Here is a tiny trained network, its code and every weight. The questions are about switching its units off for an input and a target symbol, where a switched-off unit gives its printed mean instead of its output.

import numpy as np


def w(rows, s, z=0):
    codes = np.array(rows[::2]) - 128.0
    scale = np.full(codes.shape[1], s)
    scale[-1] = z or s
    return codes * scale


def norm(h):
    return h / np.sqrt((h * h).mean(-1, keepdims=True) + 1e-5)


def f(y):
    return np.maximum(y, 0)


def softmax(a):
    e = np.exp(a - a.max(-1, keepdims=True))
    return e / e.sum(-1, keepdims=True)


def log_softmax(a):
    a = a - a.max(-1, keepdims=True)
    return a - np.log(np.exp(a).sum(-1, keepdims=True))


def net(x, mask):
    ids = ['ΔΣΩαβεηλμτφ'.index(c) for c in x.split()]
    T = len(ids)
    res = E[ids] + P[:T]
    u = 0
    for l in range(2):
        r = norm(res)
        for j in range(2):
            rows = slice(3 * j, 3 * j + 3)
            q, k, v = (r @ M[l][rows].T for M in (Q, K, V))
            z = softmax(np.where(np.tri(T) > 0, q @ k.T / 3**0.5, -1e9)) @ v
            o = O[l][rows]
            res = res + np.where(mask[u + j], z, o[:, -1]) @ o[:, :-1]
        u += 2
        y = f(norm(res) @ A[l][:, :-1].T + A[l][:, -1])
        res = res + np.where(mask[u : u + 12], y, B[l][:, -1]) @ B[l][:, :-1]
        u += 12
    return log_softmax(norm(res)[-1] @ U[:, :-1].T + U[:, -1])


Q, K, V, O, A, B = {}, {}, {}, {}, {}, {}
E = w([
[88,141,153],'Δ',
[109,106,129],'Σ',
[89,142,149],'Ω',
[120,101,120],'α',
[157,120,111],'β',
[105,124,137],'ε',
[117,109,128],'η',
[98,122,140],'λ',
[26,128,186],'μ',
[106,108,130],'τ',
[188,254,62],'φ',
],0.012)
P = w([
[254,139,203],'0',
[85,113,99],'1',
[169,129,193],'2',
[83,97,95],'3',
[169,93,168],'4',
[73,145,124],'5',
[131,152,188],'6',
[99,113,105],'7',
[135,148,175],'8',
[111,141,116],'9',
[135,154,167],'10',
[102,113,118],'11',
],0.015)
Q[0] = w([
[96,153,71],'L0H1',
[155,132,131],'L0H1',
[156,154,255],'L0H1',
[118,4,148],'L0H2',
[51,191,103],'L0H2',
[140,182,205],'L0H2',
],0.0092)
K[0] = w([
[212,131,54],'L0H1',
[205,49,157],'L0H1',
[165,3,116],'L0H1',
[155,45,128],'L0H2',
[84,197,167],'L0H2',
[89,210,62],'L0H2',
],0.0075)
V[0] = w([
[71,100,121],'L0H1',
[118,10,133],'L0H1',
[178,109,174],'L0H1',
[135,169,109],'L0H2',
[123,160,142],'L0H2',
[179,52,143],'L0H2',
],0.013)
O[0] = w([
[212,146,157,154],'L0H1',
[181,58,88,201],'L0H1',
[214,207,168,252],'L0H1',
[119,2,187,71],'L0H2',
[88,208,207,185],'L0H2',
[110,186,206,101],'L0H2',
],0.0061,0.0016)
A[0] = w([
[131,147,160,104],'L0N1',
[228,100,161,140],'L0N2',
[64,119,255,130],'L0N3',
[215,66,202,255],'L0N4',
[97,195,72,199],'L0N5',
[206,84,164,37],'L0N6',
[133,161,149,121],'L0N7',
[153,107,146,59],'L0N8',
[133,138,80,83],'L0N9',
[111,30,178,87],'L0N10',
[213,137,71,156],'L0N11',
[91,155,158,135],'L0N12',
],0.009,0.004)
B[0] = w([
[126,20,107,147],'L0N1',
[62,165,84,208],'L0N2',
[162,228,96,215],'L0N3',
[57,227,195,254],'L0N4',
[60,26,90,208],'L0N5',
[182,140,104,169],'L0N6',
[74,58,86,150],'L0N7',
[119,81,90,136],'L0N8',
[148,121,105,135],'L0N9',
[131,126,246,154],'L0N10',
[39,142,254,165],'L0N11',
[126,26,231,168],'L0N12',
],0.0043,0.0071)
Q[1] = w([
[120,122,171],'L1H1',
[187,188,152],'L1H1',
[1,181,39],'L1H1',
[187,123,134],'L1H2',
[173,90,183],'L1H2',
[121,128,156],'L1H2',
],0.0096)
K[1] = w([
[196,164,108],'L1H1',
[192,55,126],'L1H1',
[122,204,1],'L1H1',
[230,124,162],'L1H2',
[198,67,104],'L1H2',
[57,70,136],'L1H2',
],0.0086)
V[1] = w([
[113,122,162],'L1H1',
[180,181,85],'L1H1',
[172,167,150],'L1H1',
[198,167,162],'L1H2',
[153,116,112],'L1H2',
[111,101,10],'L1H2',
],0.011)
O[1] = w([
[155,146,196,195],'L1H1',
[1,178,80,50],'L1H1',
[79,195,82,127],'L1H1',
[151,128,154,4],'L1H2',
[95,199,91,25],'L1H2',
[162,154,31,6],'L1H2',
],0.0086,0.003)
A[1] = w([
[132,120,2,247],'L1N1',
[95,167,150,59],'L1N2',
[235,78,207,172],'L1N3',
[170,118,111,68],'L1N4',
[38,58,165,164],'L1N5',
[61,199,158,126],'L1N6',
[142,126,222,254],'L1N7',
[100,48,114,117],'L1N8',
[114,68,148,65],'L1N9',
[127,174,210,132],'L1N10',
[88,118,222,130],'L1N11',
[145,53,117,185],'L1N12',
],0.0097,0.0019)
B[1] = w([
[76,147,161,150],'L1N1',
[211,102,29,165],'L1N2',
[8,191,123,203],'L1N3',
[155,26,187,128],'L1N4',
[111,179,109,241],'L1N5',
[101,64,72,210],'L1N6',
[113,36,92,254],'L1N7',
[213,203,126,194],'L1N8',
[254,164,32,171],'L1N9',
[92,87,123,232],'L1N10',
[247,101,133,252],'L1N11',
[127,93,149,176],'L1N12',
],0.0049,0.0078)
U = w([
[22,146,68,176],'Δ',
[162,144,115,79],'Σ',
[173,153,113,111],'Ω',
[131,174,216,253],'α',
[151,143,115,68],'β',
[126,142,129,19],'ε',
[150,145,119,67],'η',
[128,146,128,31],'λ',
[177,122,100,110],'μ',
[168,139,107,99],'τ',
[118,7,151,126],'φ',
],0.011,0.005)

Each question gives the input, a string of symbols that net reads in full, and the target symbol t.
The units are the heads (3 rows each of Q, K, V and O) and the neurons (one row each of A and B). Each row of codes is followed by its name. A weight is (code - 128) times the scale printed after its matrix; where a second scale follows, it is the last column's (O, A, B and U).
mask holds one flag per unit, layer by layer, with each layer's heads first. A switched-off unit (its flag False) gives its mean, the last column of its rows in O or B, instead of its output. The means were averaged over made-up inputs and are rounded, as every weight is.
A unit's drop is (log p(t) with every unit on - log p(t) with that unit switched off) / (log p(t) with every unit on - log p(t) with every unit switched off).
The circuit of an input: a set's keep is (log p(t) with only the set's units on - log p(t) with every unit switched off) / (log p(t) with every unit on - log p(t) with every unit switched off). Starting from the 12 units with the biggest drops (on a tie, the unit counted first), units are removed one at a time, each time the one whose removal leaves the highest keep (on an exact tie, the one counted first), for as long as the keep stays at least 0.8.
circuit, biggest first: the units of the circuit, biggest drop first
most important unit: the unit with the biggest drop
top k neurons: the k neurons with the biggest drops, biggest first
k most important neurons of layer l: the k neurons of layer l with the biggest drops, biggest first
which heads matter: for each layer, one digit per head in row order, 1 if its drop is at least 0.15 and else 0, layers parted by /
input β Δ Δ Ω Σ α Δ, target φ: which heads matter	01 / 00
input φ Ω Σ φ α η η α α Ω β, target φ: most important unit	L1N7
input φ φ α β φ β β, target φ: which heads matter	00 / 00
input η λ Ω Δ λ λ Ω, target φ: circuit, biggest first	L1N7, L0H2, L1N6
input Δ η Ω φ α, target α: top 2 neurons	L0N5, L0N4
input μ λ τ τ α φ η α β μ, target φ: top 3 neurons	L0N2, L0N12, L0N11
input η λ α α Δ μ, target φ: which heads matter	00 / 10
input Δ μ φ α φ τ α α Δ β φ η, target Δ: which heads matter	10 / 11
input φ ε Ω Ω Δ φ Ω φ β β, target Δ: top 2 neurons	L1N11, L0N10
input α λ Σ φ μ φ α η, target Δ: which heads matter	10 / 01
input φ β μ τ τ τ Σ μ α φ Σ Σ, target Δ: 2 most important neurons of layer 0	L0N4, L0N10
input β Ω Δ Σ φ ε φ μ Ω Σ ε, target φ: circuit, biggest first	L1N7, L1N6
input λ Δ φ φ η, target α: which heads matter	01 / 00
input μ α λ η λ Ω Δ μ Σ φ, target Δ: which heads matter	00 / 10
input τ ε Ω β ε Σ Δ λ ε, target φ: circuit, biggest first	L1N7, L0H2
input ε μ Ω Σ τ, target α: circuit, biggest first	L0N4
input η Ω Ω ε Ω λ τ Ω λ, target φ: circuit, biggest first	L1N7, L0H2
input Ω α ε Σ φ, target α: top 2 neurons	L1N3, L0N4
input α τ β φ Σ, target α: top 2 neurons	L0N5, L0N4
input α λ Σ φ ε λ Δ Ω Ω φ ε α, target Δ: circuit, biggest first	L1H1
input β φ η β, target Δ: which heads matter	10 / 01
input β β τ ε Δ τ Ω β φ Ω τ, target φ: which heads matter	00 / 01
input τ η Σ λ α η φ φ Σ ε η, target φ: 2 most important neurons of layer 0	L0N2, L0N12
